Below are the code and all the weights of a small trained network. Each question names an input and a target symbol and asks about switching units off, where a switched-off unit gives its printed mean instead of its output.

import numpy as np


def w(rows, s, z=0):
    codes = np.array(rows[::2]) - 128.0
    scale = np.full(codes.shape[1], s)
    scale[-1] = z or s
    return codes * scale


def norm(h):
    return h / np.sqrt((h * h).mean(-1, keepdims=True) + 1e-5)


def softmax(a):
    e = np.exp(a - a.max(-1, keepdims=True))
    return e / e.sum(-1, keepdims=True)


def log_softmax(a):
    a = a - a.max(-1, keepdims=True)
    return a - np.log(np.exp(a).sum(-1, keepdims=True))


def net(x, mask):
    ids = ['αβγδεζηθλμξπσψ'.index(c) for c in x.split()]
    T = len(ids)
    res = E[ids] + P[:T]
    u = 0
    for l in range(3):
        r = norm(res)
        for j in range(2):
            rows = slice(2 * j, 2 * j + 2)
            q, k, v = (r @ M[l][rows].T for M in (Q, K, V))
            z = softmax(np.where(np.tri(T) > 0, q @ k.T / 2**0.5, -1e9)) @ v
            o = O[l][rows]
            res = res + np.where(mask[u + j], z, o[:, -1]) @ o[:, :-1]
        u += 2
    return log_softmax(norm(res)[-1] @ U[:, :-1].T + U[:, -1])


Q, K, V, O = {}, {}, {}, {}
E = w([
[129,188,89,254,39,104,218,175],'α',
[147,82,123,132,127,114,120,145],'β',
[149,84,123,122,133,110,109,140],'γ',
[149,79,114,130,116,115,114,147],'δ',
[158,198,155,137,139,154,113,178],'ε',
[160,87,134,119,133,114,146,151],'ζ',
[154,110,108,104,124,86,126,139],'η',
[160,126,106,137,157,90,115,134],'θ',
[73,124,192,233,105,141,130,120],'λ',
[180,112,63,107,193,235,97,121],'μ',
[93,148,251,96,204,71,112,95],'ξ',
[105,153,214,137,37,168,171,46],'π',
[132,107,92,145,137,101,161,59],'σ',
[45,42,119,62,130,223,86,130],'ψ',
],0.0079)
P = w([
[254,76,176,149,88,117,83,120],'0',
[212,69,156,131,105,115,101,133],'1',
[172,93,139,134,111,109,123,135],'2',
[130,77,122,124,129,105,130,141],'3',
[91,92,105,123,132,98,156,144],'4',
[66,83,100,121,150,98,160,149],'5',
[33,83,91,112,167,97,163,149],'6',
],0.0041)
Q[0] = w([
[142,135,100,128,113,88,149,142],'L0H1',
[150,127,111,135,110,94,101,115],'L0H1',
[214,168,79,69,109,67,129,62],'L0H2',
[203,2,130,87,116,61,192,179],'L0H2',
],0.0083)
K[0] = w([
[119,146,149,160,157,122,146,91],'L0H1',
[118,107,127,139,132,140,106,78],'L0H1',
[236,138,163,137,190,148,70,2],'L0H2',
[145,163,81,56,219,84,181,114],'L0H2',
],0.008)
V[0] = w([
[185,102,110,123,147,183,176,210],'L0H1',
[122,108,187,138,146,199,116,48],'L0H1',
[92,165,62,100,57,88,1,82],'L0H2',
[142,112,150,32,65,105,179,122],'L0H2',
],0.0042)
O[0] = w([
[71,166,96,119,116,74,89,102,249],'L0H1',
[167,98,188,102,129,128,60,117,131],'L0H1',
[140,110,194,78,135,130,254,174,12],'L0H2',
[139,182,88,38,104,118,118,107,142],'L0H2',
],0.0052,0.0019)
Q[1] = w([
[71,135,160,150,149,93,101,92],'L1H1',
[103,197,233,154,84,197,179,111],'L1H1',
[191,161,182,127,113,182,143,85],'L1H2',
[186,3,103,121,120,42,136,81],'L1H2',
],0.012)
K[1] = w([
[63,131,156,132,97,122,154,35],'L1H1',
[176,149,198,146,75,109,129,101],'L1H1',
[246,89,144,121,117,143,114,130],'L1H2',
[51,93,113,120,135,106,166,52],'L1H2',
],0.011)
V[1] = w([
[167,114,94,101,125,231,129,171],'L1H1',
[33,100,105,69,108,150,97,68],'L1H1',
[123,118,236,126,61,127,103,69],'L1H2',
[91,136,172,148,160,81,107,253],'L1H2',
],0.0053)
O[1] = w([
[89,205,153,120,61,96,96,46,16],'L1H1',
[254,224,184,180,103,190,174,184,241],'L1H1',
[91,221,85,161,161,131,187,244,254],'L1H2',
[86,171,110,87,70,36,38,147,111],'L1H2',
],0.0044,0.00077)
Q[2] = w([
[114,176,97,245,155,52,239,244],'L2H1',
[1,75,157,87,124,45,43,194],'L2H1',
[82,143,180,161,127,197,75,38],'L2H2',
[249,51,227,152,43,41,111,104],'L2H2',
],0.0066)
K[2] = w([
[7,122,147,147,156,147,199,182],'L2H1',
[112,171,191,144,133,57,102,116],'L2H1',
[171,122,85,121,109,176,62,170],'L2H2',
[173,87,89,147,116,28,155,137],'L2H2',
],0.011)
V[2] = w([
[64,123,130,3,159,119,103,125],'L2H1',
[176,237,62,89,157,98,169,146],'L2H1',
[149,105,94,137,4,136,130,136],'L2H2',
[199,133,174,212,180,10,154,149],'L2H2',
],0.0042)
O[2] = w([
[175,180,212,221,95,115,223,175,79],'L2H1',
[201,24,94,158,111,25,100,143,4],'L2H1',
[128,185,198,107,152,209,124,220,195],'L2H2',
[58,233,183,191,140,172,252,32,244],'L2H2',
],0.0036,0.0019)
U = w([
[117,133,125,115,127,124,135,130,70],'α',
[56,113,163,211,172,194,73,130,3],'β',
[137,142,236,103,215,99,130,143,159],'γ',
[103,74,187,52,87,181,111,211,143],'δ',
[176,80,176,212,89,102,118,176,51],'ε',
[211,124,87,167,134,154,47,81,149],'ζ',
[188,120,137,37,82,67,189,123,210],'η',
[68,10,133,108,132,43,116,80,79],'θ',
[46,187,66,28,173,143,155,129,149],'λ',
[96,192,183,95,65,63,36,70,126],'μ',
[110,161,39,187,83,75,193,119,130],'ξ',
[158,133,68,147,200,123,157,232,81],'π',
[118,77,85,117,197,179,216,79,184],'σ',
[191,233,163,156,95,185,188,126,185],'ψ',
],0.011,0.004)

Each question gives the input, a string of symbols that net reads in full, and the target symbol t.
The units are the heads (2 rows each of Q, K, V and O). Each row of codes is followed by its name. A weight is (code - 128) times the scale printed after its matrix; where a second scale follows, it is the last column's (O and U).
mask holds one flag per head, layer by layer. A switched-off head (its flag False) gives its mean, the last column of its rows in O, instead of its output. The means were averaged over made-up inputs and are rounded, as every weight is.
A unit's drop is (log p(t) with every unit on - log p(t) with that unit switched off) / (log p(t) with every unit on - log p(t) with every unit switched off).
The circuit of an input: a set's keep is (log p(t) with only the set's units on - log p(t) with every unit switched off) / (log p(t) with every unit on - log p(t) with every unit switched off). Starting from all 6 units, units are removed one at a time, each time the one whose removal leaves the highest keep (on an exact tie, the one counted first), for as long as the keep stays at least 0.8.
circuit, biggest first: the units of the circuit, biggest drop first
unit that matters most: the unit with the biggest drop
which heads matter: for each layer, one digit per head in row order, 1 if its drop is at least 0.15 and else 0, layers parted by /
input β δ ζ σ ξ π δ, target π: which heads matter	00 / 01 / 10
input σ θ η β β, target η: circuit, biggest first	L0H2; L1H2; L1H1
input ε ε ε ζ β, target ζ: unit that matters most	L0H2
input σ β ψ γ μ β δ, target μ: circuit, biggest first	L1H2; L1H1
input η θ ε ζ δ, target ζ: which heads matter	01 / 11 / 00
input σ ε ζ θ ε δ β, target ε: which heads matter	00 / 11 / 10
input θ λ μ δ η μ ζ, target μ: which heads matter	00 / 11 / 00
input β σ β ζ γ, target ζ: circuit, biggest first	L1H2; L1H1; L0H2; L0H1
input σ δ ψ σ β, target ψ: which heads matter	00 / 10 / 00
input ε ε ξ α μ, target ζ: which heads matter	00 / 10 / 00
input ε ε θ η, target θ: which heads matter	01 / 01 / 00
input ε α α ζ λ β, target λ: which heads matter	00 / 00 / 10
input δ ε γ, target ε: circuit, biggest first	L2H1; L1H1
input λ δ λ θ, target λ: circuit, biggest first	L2H1
input ξ δ γ, target ξ: circuit, biggest first	L1H2; L2H2
input δ δ δ θ, target θ: circuit, biggest first	L1H2; L1H1
input θ η δ β, target η: which heads matter	01 / 11 / 10
input γ π ζ ψ λ μ ζ, target μ: circuit, biggest first	L1H1; L0H2
input θ π ε η ζ ζ, target η: circuit, biggest first	L1H1; L1H2; L0H2
input η μ η, target μ: circuit, biggest first	L1H1
input δ ζ ε δ, target ζ: circuit, biggest first	L0H2; L1H1
input η λ δ ζ β, target ζ: circuit, biggest first	L0H2; L1H2; L1H1
input π θ β, target π: which heads matter	00 / 01 / 00
